Below is a small trained network, with its code and all its weights. Each question gives an input and a target symbol and asks what happens when units are switched off, that is, made to give their printed mean instead of their output.

import numpy as np


def w(rows, s, z=0):
    codes = np.array(rows[::2]) - 128.0
    scale = np.full(codes.shape[1], s)
    scale[-1] = z or s
    return codes * scale


def norm(h):
    return h / np.sqrt((h * h).mean(-1, keepdims=True) + 1e-5)


def f(y):
    return np.maximum(y, 0)


def softmax(a):
    e = np.exp(a - a.max(-1, keepdims=True))
    return e / e.sum(-1, keepdims=True)


def log_softmax(a):
    a = a - a.max(-1, keepdims=True)
    return a - np.log(np.exp(a).sum(-1, keepdims=True))


def net(x, mask):
    ids = ['θλμξτψω'.index(c) for c in x.split()]
    T = len(ids)
    res = E[ids] + P[:T]
    u = 0
    for l in range(2):
        r = norm(res)
        for j in range(3):
            rows = slice(2 * j, 2 * j + 2)
            q, k, v = (r @ M[l][rows].T for M in (Q, K, V))
            z = softmax(np.where(np.tri(T) > 0, q @ k.T / 2**0.5, -1e9)) @ v
            o = O[l][rows]
            res = res + np.where(mask[u + j], z, o[:, -1]) @ o[:, :-1]
        u += 3
        y = f(norm(res) @ A[l][:, :-1].T + A[l][:, -1])
        res = res + np.where(mask[u : u + 4], y, B[l][:, -1]) @ B[l][:, :-1]
        u += 4
    return log_softmax(norm(res)[-1] @ U[:, :-1].T + U[:, -1])


Q, K, V, O, A, B = {}, {}, {}, {}, {}, {}
E = w([
[99,116,114,102,26,169,53],'θ',
[198,74,73,89,31,190,99],'λ',
[127,144,173,90,47,146,134],'μ',
[7,136,138,22,170,102,59],'ξ',
[50,224,118,218,53,91,166],'τ',
[118,8,254,138,79,75,237],'ψ',
[26,89,121,166,156,92,96],'ω',
],0.0098)
P = w([
[157,122,115,127,136,246,173],'0',
[58,82,165,61,67,192,206],'1',
[187,151,71,142,115,136,83],'2',
[61,156,144,125,153,172,129],'3',
[107,114,94,93,102,72,121],'4',
[40,43,88,171,137,127,102],'5',
[162,147,110,121,163,19,106],'6',
],0.012)
Q[0] = w([
[138,68,113,91,42,1,95],'0.h1',
[27,73,94,132,97,226,186],'0.h1',
[120,116,137,181,163,165,186],'0.h2',
[133,183,180,111,194,199,100],'0.h2',
[109,76,136,130,218,148,158],'0.h3',
[148,49,132,81,104,152,158],'0.h3',
],0.0095)
K[0] = w([
[95,111,143,191,164,2,91],'0.h1',
[210,165,140,151,178,177,94],'0.h1',
[125,99,116,66,82,223,117],'0.h2',
[80,159,138,133,115,174,187],'0.h2',
[115,101,173,96,192,136,157],'0.h3',
[157,105,140,68,87,156,136],'0.h3',
],0.0098)
V[0] = w([
[111,171,56,254,67,79,252],'0.h1',
[129,63,167,158,53,37,159],'0.h1',
[100,234,192,136,98,147,140],'0.h2',
[186,64,237,187,94,137,80],'0.h2',
[101,116,68,74,112,188,58],'0.h3',
[207,78,147,43,69,94,131],'0.h3',
],0.0075)
O[0] = w([
[91,153,3,152,110,141,215,88],'0.h1',
[193,83,108,151,58,104,76,109],'0.h1',
[140,132,85,30,52,71,150,167],'0.h2',
[139,103,168,123,18,165,97,130],'0.h2',
[63,153,127,181,58,104,93,253],'0.h3',
[125,207,138,182,170,82,132,200],'0.h3',
],0.0073,0.0066)
A[0] = w([
[61,145,167,30,194,114,3,27],'0.n1',
[142,179,88,147,134,101,97,254],'0.n2',
[211,218,153,143,120,146,133,7],'0.n3',
[40,142,147,113,109,30,132,173],'0.n4',
],0.0064,0.00078)
B[0] = w([
[165,154,167,198,90,107,255,218],'0.n1',
[131,185,81,14,189,127,122,174],'0.n2',
[199,104,127,117,209,136,163,153],'0.n3',
[112,118,55,151,179,138,90,254],'0.n4',
],0.0079,0.0062)
Q[1] = w([
[81,121,181,113,138,229,212],'1.h1',
[140,50,113,171,138,113,128],'1.h1',
[88,201,169,57,104,186,160],'1.h2',
[173,194,132,85,140,95,128],'1.h2',
[203,150,85,162,111,5,72],'1.h3',
[95,81,119,188,170,83,135],'1.h3',
],0.011)
K[1] = w([
[126,161,153,110,100,217,131],'1.h1',
[143,163,84,80,82,72,89],'1.h1',
[103,143,150,165,155,248,156],'1.h2',
[61,81,134,156,90,99,173],'1.h2',
[101,45,98,118,179,31,90],'1.h3',
[145,193,110,137,103,56,101],'1.h3',
],0.012)
V[1] = w([
[254,145,184,103,89,37,185],'1.h1',
[43,27,137,122,154,136,174],'1.h1',
[145,240,140,88,228,121,213],'1.h2',
[183,41,50,175,171,220,114],'1.h2',
[90,74,200,219,137,47,158],'1.h3',
[28,206,115,128,183,129,59],'1.h3',
],0.0091)
O[1] = w([
[99,197,159,111,75,38,130,118],'1.h1',
[229,2,96,230,196,68,209,68],'1.h1',
[102,177,146,70,205,28,118,112],'1.h2',
[133,197,64,208,213,191,43,2],'1.h2',
[175,141,134,240,162,144,162,58],'1.h3',
[174,103,170,34,228,207,183,160],'1.h3',
],0.0082,0.0059)
A[1] = w([
[133,108,152,88,35,48,51,255],'1.n1',
[67,145,2,136,108,187,73,172],'1.n2',
[166,141,19,98,135,39,159,185],'1.n3',
[239,153,171,81,119,190,103,181],'1.n4',
],0.0061,0.0021)
B[1] = w([
[135,99,145,159,211,50,30,253],'1.n1',
[229,234,210,108,160,66,200,190],'1.n2',
[164,107,1,152,112,241,193,167],'1.n3',
[57,120,186,82,127,69,87,161],'1.n4',
],0.0082,0.0077)
U = w([
[85,117,161,110,59,197,136,49],'θ',
[108,254,140,155,168,172,71,131],'λ',
[66,177,122,59,103,66,40,137],'μ',
[170,161,202,141,164,60,158,101],'ξ',
[131,194,12,67,101,124,148,77],'τ',
[129,172,97,219,57,83,104,166],'ψ',
[153,94,94,138,195,136,63,253],'ω',
],0.0072,0.0025)

Each question gives the input, a string of symbols that net reads in full, and the target symbol t.
The units are the heads (2 rows each of Q, K, V and O) and the neurons (one row each of A and B). Each row of codes is followed by its name. A weight is (code - 128) times the scale printed after its matrix; where a second scale follows, it is the last column's (O, A, B and U).
mask holds one flag per unit, layer by layer, with each layer's heads first. A switched-off unit (its flag False) gives its mean, the last column of its rows in O or B, instead of its output. The means were averaged over made-up inputs and are rounded, as every weight is.
A unit's drop is (log p(t) with every unit on - log p(t) with that unit switched off) / (log p(t) with every unit on - log p(t) with every unit switched off).
The circuit of an input: a set's keep is (log p(t) with only the set's units on - log p(t) with every unit switched off) / (log p(t) with every unit on - log p(t) with every unit switched off). Starting from the 12 units with the biggest drops (on a tie, the unit counted first), units are removed one at a time, each time the one whose removal leaves the highest keep (on an exact tie, the one counted first), for as long as the keep stays at least 0.8.
circuit, biggest first: the units of the circuit, biggest drop first
unit that matters most: the unit with the biggest drop
top k neurons: the k neurons with the biggest drops, biggest first
which heads matter: for each layer, one digit per head in row order, 1 if its drop is at least 0.15 and else 0, layers parted by /
input μ θ τ τ μ ω, target τ: which heads matter => 100 / 000
input λ ψ ξ θ ω μ τ, target ω: which heads matter => 010 / 101
input μ ξ λ, target ξ: top 3 neurons => (0.n4; 0.n2; 0.n1)
input μ θ λ ω ξ μ, target λ: which heads matter => 000 / 010
input θ τ λ θ μ λ τ, target τ: unit that matters most => 0.h1
input ξ ξ μ, target ξ: circuit, biggest first => (0.h1; 0.n1; 1.h3)
input λ θ μ ξ μ, target ξ: circuit, biggest first => (0.h1; 0.n1; 1.h1)
input λ μ μ λ ψ λ λ, target ψ: which heads matter => 100 / 001
input μ ξ ω μ ψ μ, target ω: which heads matter => 100 / 100
input μ ξ θ μ τ τ, target θ: circuit, biggest first => (0.h3; 1.h2; 1.h3)
input ω ω λ, target ω: which heads matter => 000 / 100
input λ λ ω λ λ ξ, target ω: circuit, biggest first => (1.h1; 0.h2)
input θ ξ μ ξ, target θ: circuit, biggest first => (0.n1; 1.n1; 1.h1)
input θ θ ξ, target ξ: which heads matter => 100 / 000
input μ τ μ λ τ μ ξ, target τ: circuit, biggest first => (0.h1; 1.n3)
input λ θ λ ψ ξ τ, target λ: unit that matters most => 1.h2
input μ ψ λ, target ψ: which heads matter => 000 / 001
input μ τ θ ξ μ θ, target θ: which heads matter => 001 / 001
input μ ξ τ ψ, target μ: which heads matter => 000 / 001
input μ θ τ ξ μ ξ, target τ: unit that matters most => 0.h1
input ω θ τ τ λ, target τ: which heads matter => 100 / 000
input ω ξ μ θ, target ω: which heads matter => 000 / 100
input μ μ θ ω θ ψ, target θ: circuit, biggest first => (1.h2; 1.h1)
